Below are the code and all the weights of a small trained network. Each question names an input and a target symbol and asks about switching units off, where a switched-off unit gives its printed mean instead of its output.

import numpy as np


def w(rows, s, z=0):
    codes = np.array(rows[::2]) - 128.0
    scale = np.full(codes.shape[1], s)
    scale[-1] = z or s
    return codes * scale


def norm(h):
    return h / np.sqrt((h * h).mean(-1, keepdims=True) + 1e-5)


def f(y):
    return np.maximum(y, 0)


def softmax(a):
    e = np.exp(a - a.max(-1, keepdims=True))
    return e / e.sum(-1, keepdims=True)


def log_softmax(a):
    a = a - a.max(-1, keepdims=True)
    return a - np.log(np.exp(a).sum(-1, keepdims=True))


def net(x, mask):
    ids = ['αβγδεζηθλμτφψ'.index(c) for c in x.split()]
    T = len(ids)
    res = E[ids] + P[:T]
    r = norm(res)
    for j in range(3):
        rows = slice(3 * j, 3 * j + 3)
        q, k, v = (r @ M[0][rows].T for M in (Q, K, V))
        z = softmax(np.where(np.tri(T) > 0, q @ k.T / 3**0.5, -1e9)) @ v
        o = O[0][rows]
        res = res + np.where(mask[j], z, o[:, -1]) @ o[:, :-1]
    y = f(norm(res) @ A[0][:, :-1].T + A[0][:, -1])
    res = res + np.where(mask[3:7], y, B[0][:, -1]) @ B[0][:, :-1]
    return log_softmax(norm(res)[-1] @ U[:, :-1].T + U[:, -1])


Q, K, V, O, A, B = {}, {}, {}, {}, {}, {}
E = w([
[124,99,174,114,111,196,28,156,77,178,109],'α',
[104,71,116,138,45,126,78,138,207,217,79],'β',
[56,139,153,6,200,71,74,152,146,181,71],'γ',
[74,86,41,122,152,211,98,167,173,158,142],'δ',
[231,116,121,45,125,168,120,159,163,182,84],'ε',
[145,121,81,162,94,123,136,184,100,211,153],'ζ',
[159,130,138,90,207,174,180,142,64,148,138],'η',
[11,90,148,176,142,129,145,103,96,180,137],'θ',
[167,101,169,187,184,143,122,176,165,184,84],'λ',
[135,114,156,122,128,200,140,61,159,87,70],'μ',
[134,117,188,133,69,111,139,102,92,163,93],'τ',
[99,111,74,41,47,154,153,108,89,159,133],'φ',
[127,105,87,112,141,87,230,123,193,170,105],'ψ',
],0.0021)
P = w([
[135,224,148,147,100,140,139,123,162,112,187],'0',
[105,122,180,101,128,193,178,120,148,180,136],'1',
[110,239,131,160,99,151,158,177,120,104,112],'2',
[106,44,145,115,137,157,170,144,100,143,81],'3',
[142,177,142,149,114,152,146,92,147,150,180],'4',
[138,95,155,135,103,89,147,173,123,44,170],'5',
[119,115,77,148,126,144,144,145,86,135,52],'6',
[134,145,158,125,134,167,146,64,144,190,164],'7',
[151,155,109,138,129,53,82,110,138,57,186],'8',
[135,113,57,158,140,176,149,97,79,195,37],'9',
[143,146,130,129,143,158,134,39,136,210,159],'10',
[145,208,61,167,163,81,96,52,98,125,122],'11',
[150,91,54,161,151,162,136,66,71,213,49],'12',
[167,133,100,142,160,115,99,3,123,196,174],'13',
],0.0034)
Q[0] = w([
[129,153,112,126,146,157,121,59,126,195,122],'h0',
[112,254,99,133,140,80,77,137,131,115,132],'h0',
[122,92,105,126,136,73,86,142,104,76,133],'h0',
[116,134,114,117,134,40,75,198,139,22,140],'h1',
[113,154,139,113,155,130,103,88,147,147,135],'h1',
[129,9,164,111,123,136,151,138,127,108,132],'h1',
[138,189,104,145,124,171,139,58,142,204,131],'h2',
[98,123,114,109,172,114,119,143,93,153,80],'h2',
[120,35,171,102,137,160,170,111,131,165,133],'h2',
],0.01)
K[0] = w([
[171,58,88,127,176,85,76,3,116,169,163],'h0',
[129,134,176,113,130,77,94,129,176,64,248],'h0',
[117,95,161,139,91,139,163,210,116,66,134],'h0',
[97,143,192,116,90,145,166,228,162,52,153],'h1',
[135,62,158,109,150,150,115,60,156,136,188],'h1',
[93,137,128,133,116,215,199,170,96,185,6],'h1',
[191,74,82,158,150,94,83,7,114,155,166],'h2',
[95,155,146,69,185,55,77,112,147,126,126],'h2',
[117,170,102,117,156,155,137,82,95,214,42],'h2',
],0.0076)
V[0] = w([
[106,135,61,26,103,81,204,90,126,142,159],'h0',
[221,123,56,121,128,124,145,146,228,112,110],'h0',
[136,114,162,100,102,92,53,165,213,206,106],'h0',
[92,123,145,212,123,31,202,110,159,142,98],'h1',
[186,120,103,129,77,71,93,180,19,152,142],'h1',
[123,129,105,161,253,134,155,192,118,156,175],'h1',
[196,156,146,111,162,95,147,130,68,147,111],'h2',
[176,141,171,89,172,99,156,137,114,84,54],'h2',
[89,102,44,135,141,81,86,122,96,117,87],'h2',
],0.0044)
O[0] = w([
[70,107,136,59,70,110,239,166,120,44,207,199],'h0',
[194,4,115,58,176,150,193,189,180,161,72,75],'h0',
[168,80,201,182,63,127,67,205,215,118,180,255],'h0',
[34,138,160,186,130,87,199,80,245,180,88,68],'h1',
[73,127,197,76,118,202,114,177,106,208,158,15],'h1',
[134,177,105,204,250,146,160,207,142,133,214,172],'h1',
[157,182,177,95,134,195,147,104,170,115,149,134],'h2',
[212,175,91,141,98,181,162,58,160,143,149,64],'h2',
[122,175,114,171,81,115,123,207,143,47,99,4],'h2',
],0.004,0.0019)
A[0] = w([
[96,139,168,134,111,128,147,193,128,198,197,98],'n0',
[100,166,192,96,77,132,117,53,128,173,90,2],'n1',
[92,67,77,157,115,179,108,91,135,130,164,110],'n2',
[194,253,121,125,40,91,95,161,246,6,203,111],'n3',
],0.0046,0.0052)
B[0] = w([
[133,152,135,108,151,164,128,103,136,68,23,184],'n0',
[228,214,128,121,145,78,186,254,124,148,110,138],'n1',
[132,151,140,130,121,58,123,197,101,99,66,151],'n2',
[165,141,90,205,83,193,154,145,129,84,111,254],'n3',
],0.006,0.0053)
U = w([
[140,146,157,118,104,154,1,117,61,155,153,83],'α',
[101,48,171,130,48,87,88,150,187,157,93,122],'β',
[158,143,97,189,68,198,158,149,138,87,121,247],'γ',
[148,86,87,129,191,47,113,210,84,83,125,72],'δ',
[218,53,139,35,126,181,140,156,150,152,152,58],'ε',
[72,147,190,75,188,182,120,146,147,97,52,115],'ζ',
[134,185,104,92,209,176,170,94,80,136,215,91],'η',
[17,167,138,194,128,74,124,81,108,131,150,91],'θ',
[159,125,137,179,206,133,100,117,212,204,129,103],'λ',
[184,105,88,102,131,72,118,18,106,110,70,62],'μ',
[180,211,179,98,98,53,166,163,126,168,122,96],'τ',
[60,105,126,45,44,127,156,123,77,104,163,226],'φ',
[92,84,112,101,137,101,245,125,204,138,152,146],'ψ',
],0.0068,0.0015)

Each question gives the input, a string of symbols that net reads in full, and the target symbol t.
The units are the heads (3 rows each of Q, K, V and O) and the neurons (one row each of A and B). Each row of codes is followed by its name. A weight is (code - 128) times the scale printed after its matrix; where a second scale follows, it is the last column's (O, A, B and U).
mask holds one flag per unit, heads first, then neurons. A switched-off unit (its flag False) gives its mean, the last column of its rows in O or B, instead of its output. The means were averaged over made-up inputs and are rounded, as every weight is.
A unit's drop is (log p(t) with every unit on - log p(t) with that unit switched off) / (log p(t) with every unit on - log p(t) with every unit switched off).
The circuit of an input: a set's keep is (log p(t) with only the set's units on - log p(t) with every unit switched off) / (log p(t) with every unit on - log p(t) with every unit switched off). Starting from all 7 units, units are removed one at a time, each time the one whose removal leaves the highest keep (on an exact tie, the one counted first), for as long as the keep stays at least 0.8.
circuit, biggest first: the units of the circuit, biggest drop first
most important unit: the unit with the biggest drop
top k neurons: the k neurons with the biggest drops, biggest first
which heads matter: for each layer, one digit per head in row order, 1 if its drop is at least 0.15 and else 0, layers parted by /
input λ τ ε, target λ: circuit, biggest first : (h0, h1, h2)
input ζ γ φ, target ζ: circuit, biggest first : (n0, h2, n3)
input γ ζ μ γ α η θ τ δ γ β λ φ, target φ: top 2 neurons : (n3, n0)
input δ ζ γ ε λ τ γ λ δ, target τ: most important unit : h1
input γ τ γ ζ γ φ η α γ, target φ: which heads matter : 110
input δ γ γ μ ε δ φ δ, target δ: which heads matter : 011
input γ ε μ φ δ γ, target μ: circuit, biggest first : (h0, h1)
input τ γ ζ, target τ: which heads matter : 011
input γ δ ζ ζ α ζ γ γ ψ, target ζ: circuit, biggest first : (h1, n0)
input τ γ φ, target τ: top 2 neurons : (n1, n3)
input β γ μ δ δ δ η, target η: circuit, biggest first : (h1, h0, n3)
input δ θ ζ τ, target τ: top 2 neurons : (n1, n3)
input λ γ β, target λ: which heads matter : 101
input ζ φ ζ η δ ε ψ γ δ, target ε: circuit, biggest first : (h0, h1)
input τ μ δ δ γ λ τ δ ζ γ γ ζ γ, target ζ: which heads matter : 111
input γ δ λ φ γ ζ, target λ: circuit, biggest first : (h0, h1)
input ζ δ ε δ ζ μ, target ε: which heads matter : 100
input τ λ δ ζ β γ δ φ η β γ ψ, target η: which heads matter : 110
input μ γ δ α, target α: top neuron : (n3)
input τ τ μ, target τ: top neuron : (n1)
